W =
[[ 23.8  -2.6  21.2 -41.1  19.4]
 [  1.2  22.1  12.7  17.6  31.5]
 [-33.0 -23.7  31.9  12.3 -67.6]
 [-25.2  -5.7 -29.7  -9.9  -8.3]
 [-13.6 -11.4 -24.3 -22.7  34.1]
 [ -4.1  -9.6  -3.3   0.1  -3.3]
 [-38.6  27.1 -49.9  17.3 -30.0]
 [ 17.8   6.6  17.4  20.3 -17.3]
 [  4.2 -13.0  11.3  14.6   3.4]
 [-24.6   6.9 -11.0  27.9 -20.9]
 [ 15.9  27.4  14.7  18.5  26.8]
 [  3.8  -0.3  -6.1  -1.7  11.3]
 [  1.6  11.2   1.1  -3.1 -14.5]
 [ 10.7 -23.8  -4.1 -17.4   8.3]
 [ 16.3  18.2   7.7   5.7   8.6]]
W[0,0]	23.8
W[6,0]	-38.6
W[9,4]	-20.9
W[8]	[4.2, -13.0, 11.3, 14.6, 3.4]
W[2,0]	-33.0
W[13,0]	10.7
W[6,3]	17.3
W[7]	[17.8, 6.6, 17.4, 20.3, -17.3]
W[6,4]	-30.0
W[5,3]	0.1
W[2]	[-33.0, -23.7, 31.9, 12.3, -67.6]
W[2,1]	-23.7
W[8,2]	11.3
W[12,4]	-14.5
W[13]	[10.7, -23.8, -4.1, -17.4, 8.3]
W[:, 0]	[23.8, 1.2, -33.0, -25.2, -13.6, -4.1, -38.6, 17.8, 4.2, -24.6, 15.9, 3.8, 1.6, 10.7, 16.3]
W[0,2]	21.2
W[10]	[15.9, 27.4, 14.7, 18.5, 26.8]
W[7,2]	17.4
W[4,1]	-11.4
W[9,2]	-11.0
W[14,2]	7.7
W[1,3]	17.6
W[4]	[-13.6, -11.4, -24.3, -22.7, 34.1]
W[3,1]	-5.7
W[12,1]	11.2
W[12]	[1.6, 11.2, 1.1, -3.1, -14.5]
W[4,0]	-13.6
W[:, 1]	[-2.6, 22.1, -23.7, -5.7, -11.4, -9.6, 27.1, 6.6, -13.0, 6.9, 27.4, -0.3, 11.2, -23.8, 18.2]
W[13,2]	-4.1
W[12,0]	1.6
W[4,4]	34.1
W[11]	[3.8, -0.3, -6.1, -1.7, 11.3]
W[1,4]	31.5
W[12,3]	-3.1

x =
[[  6.73 -14.31  12.69   5.87  -1.66 -19.43   9.00  -6.18  15.56]
 [ -2.49  17.57   1.12  -3.57   6.97  23.25   2.73  10.23  -7.74]]
x[-2][0]: 6.73
x[:, -6]: [5.87, -3.57]
x[:, 7]: [-6.18, 10.23]
x[1][3]: -3.57
x[1][4]: 6.97
x[:, -9]: [6.73, -2.49]
x[-1][2]: 1.12
x[1]: [-2.49, 17.57, 1.12, -3.57, 6.97, 23.25, 2.73, 10.23, -7.74]
x[:, -7]: [12.69, 1.12]
x[1][0]: -2.49
x[-2][-4]: -19.43
x[-1][-1]: -7.74

A =
array([ -7.7,  37.0,   0.3,  44.0, -74.3, -25.0,  28.5,  28.5,  -8.7,
        54.5])
A[0] -> -7.7
A[8] -> -8.7
A[9] -> 54.5
A[5] -> -25.0
A[2] -> 0.3
A[3] -> 44.0

grid =
[[  1.7  10.3  19.4  -0.5  18.6   7.1  13.1 -14.1  -6.6]
 [-12.4  -6.3   3.7  29.9  -8.7   9.4   4.0 -16.7   1.0]
 [  4.5  13.6   2.3 -19.4  19.6   0.4  -2.6  12.3  -0.3]
 [ -9.6   0.6   2.4  32.8  -5.9   2.6 -14.0   5.8  16.7]
 [ -3.1   3.1  10.7   4.6  10.9   7.7   8.0  -9.9 -11.4]
 [-11.3  23.9  -7.1  10.3  17.3  23.1  -2.8  20.2   1.5]
 [-11.7   9.2  -6.0  33.9   7.8  24.0   5.3   2.5  -0.2]
 [ -5.4 -15.9  -1.5  35.3 -21.2   3.2   6.3 -13.4  -3.0]
 [  8.3 -30.6 -61.4 -29.2 -16.3   6.7  40.1   2.1 -44.6]]
grid[0][0]	1.7
grid[8][1]	-30.6
grid[6]	[-11.7, 9.2, -6.0, 33.9, 7.8, 24.0, 5.3, 2.5, -0.2]
grid[0]	[1.7, 10.3, 19.4, -0.5, 18.6, 7.1, 13.1, -14.1, -6.6]
grid[4][1]	3.1
grid[6][0]	-11.7
grid[2]	[4.5, 13.6, 2.3, -19.4, 19.6, 0.4, -2.6, 12.3, -0.3]
grid[7][8]	-3.0
grid[4]	[-3.1, 3.1, 10.7, 4.6, 10.9, 7.7, 8.0, -9.9, -11.4]
grid[3][6]	-14.0
grid[4][6]	8.0
grid[2][1]	13.6
grid[6][8]	-0.2
grid[1][6]	4.0
grid[1][8]	1.0
grid[6][6]	5.3
grid[8]	[8.3, -30.6, -61.4, -29.2, -16.3, 6.7, 40.1, 2.1, -44.6]
grid[4][4]	10.9
grid[0][5]	7.1
grid[3][5]	2.6
grid[3][8]	16.7
grid[5][1]	23.9
grid[7][7]	-13.4
grid[7][5]	3.2
grid[0][1]	10.3
grid[3][4]	-5.9
grid[1][1]	-6.3
grid[1][0]	-12.4
grid[:, 3]	[-0.5, 29.9, -19.4, 32.8, 4.6, 10.3, 33.9, 35.3, -29.2]
grid[1][5]	9.4
grid[5][2]	-7.1
grid[5][5]	23.1
grid[:, 6]	[13.1, 4.0, -2.6, -14.0, 8.0, -2.8, 5.3, 6.3, 40.1]
grid[5][4]	17.3

m =
[[-10.0   1.2   4.3   9.4   4.0 -12.0   9.9   0.8 -12.4]
 [ -4.0   1.8   0.7  -2.0  -2.0   1.9  -3.2  -2.1  -1.5]
 [ 18.5  -7.1  -2.2  11.5  10.5 -11.3  19.4   9.1   5.6]
 [-19.6  -0.7  11.5  35.0  18.8 -43.4  41.5   8.6 -34.9]
 [  0.6   0.5  -1.1  -5.1  -2.9   5.9  -6.2  -1.7   3.4]
 [  0.4   0.0  -0.3  -2.1  -1.0   2.0  -2.4  -0.6   1.1]
 [  3.6   0.2  -2.2  -7.5  -4.1   9.6  -9.5  -2.0   6.9]
 [-11.9   0.7   5.4  14.2   6.8 -17.7  15.9   2.5 -16.6]
 [  2.6   8.1 -10.3 -49.2 -30.7  58.2 -63.9 -18.5  31.7]
 [-48.4  18.9   5.3 -30.5 -27.9  31.5 -51.4 -24.8 -13.8]
 [ -0.7   1.1  -0.3  -2.4  -1.7   2.8  -3.5  -1.2   0.9]
 [-10.0   5.6  -0.9 -16.6 -12.1  18.6 -23.6  -8.9   3.9]
 [ 31.0 -13.2  -2.3  25.6  21.6 -27.0  40.7  18.0   5.3]
 [ 18.3  -6.2  -2.5   8.2   8.5  -7.8  14.9   7.8   7.1]
 [-28.5  13.7   0.1 -32.6 -25.4  35.6 -49.2 -20.1   0.8]
 [-29.1  10.6   3.9 -14.7 -14.3  14.4 -26.0 -13.3 -10.8]]
m[-16][-9] => -10.0
m[10][2] => -0.3
m[5][6] => -2.4
m[-8][-4] => 58.2
m[14][0] => -28.5
m[:, -6] => [9.4, -2.0, 11.5, 35.0, -5.1, -2.1, -7.5, 14.2, -49.2, -30.5, -2.4, -16.6, 25.6, 8.2, -32.6, -14.7]
m[-16][-1] => -12.4
m[0][3] => 9.4
m[-7][6] => -51.4
m[6] => [3.6, 0.2, -2.2, -7.5, -4.1, 9.6, -9.5, -2.0, 6.9]
m[-11][-5] => -1.0
m[7] => [-11.9, 0.7, 5.4, 14.2, 6.8, -17.7, 15.9, 2.5, -16.6]
m[-10][8] => 6.9
m[:, 2] => [4.3, 0.7, -2.2, 11.5, -1.1, -0.3, -2.2, 5.4, -10.3, 5.3, -0.3, -0.9, -2.3, -2.5, 0.1, 3.9]
m[0][-7] => 4.3
m[15][1] => 10.6
m[7][5] => -17.7
m[-6][-5] => -1.7
m[-16] => [-10.0, 1.2, 4.3, 9.4, 4.0, -12.0, 9.9, 0.8, -12.4]
m[-8][2] => -10.3
m[:, 0] => [-10.0, -4.0, 18.5, -19.6, 0.6, 0.4, 3.6, -11.9, 2.6, -48.4, -0.7, -10.0, 31.0, 18.3, -28.5, -29.1]
m[2][-4] => -11.3
m[12] => [31.0, -13.2, -2.3, 25.6, 21.6, -27.0, 40.7, 18.0, 5.3]
m[12][3] => 25.6
m[3][-2] => 8.6
m[-10][-7] => -2.2
m[5][0] => 0.4
m[14] => [-28.5, 13.7, 0.1, -32.6, -25.4, 35.6, -49.2, -20.1, 0.8]
m[-5][3] => -16.6
m[-13] => [-19.6, -0.7, 11.5, 35.0, 18.8, -43.4, 41.5, 8.6, -34.9]
m[4] => [0.6, 0.5, -1.1, -5.1, -2.9, 5.9, -6.2, -1.7, 3.4]
m[:, -2] => [0.8, -2.1, 9.1, 8.6, -1.7, -0.6, -2.0, 2.5, -18.5, -24.8, -1.2, -8.9, 18.0, 7.8, -20.1, -13.3]
m[-9][0] => -11.9
m[4][-4] => 5.9
m[14][1] => 13.7
m[-11][3] => -2.1
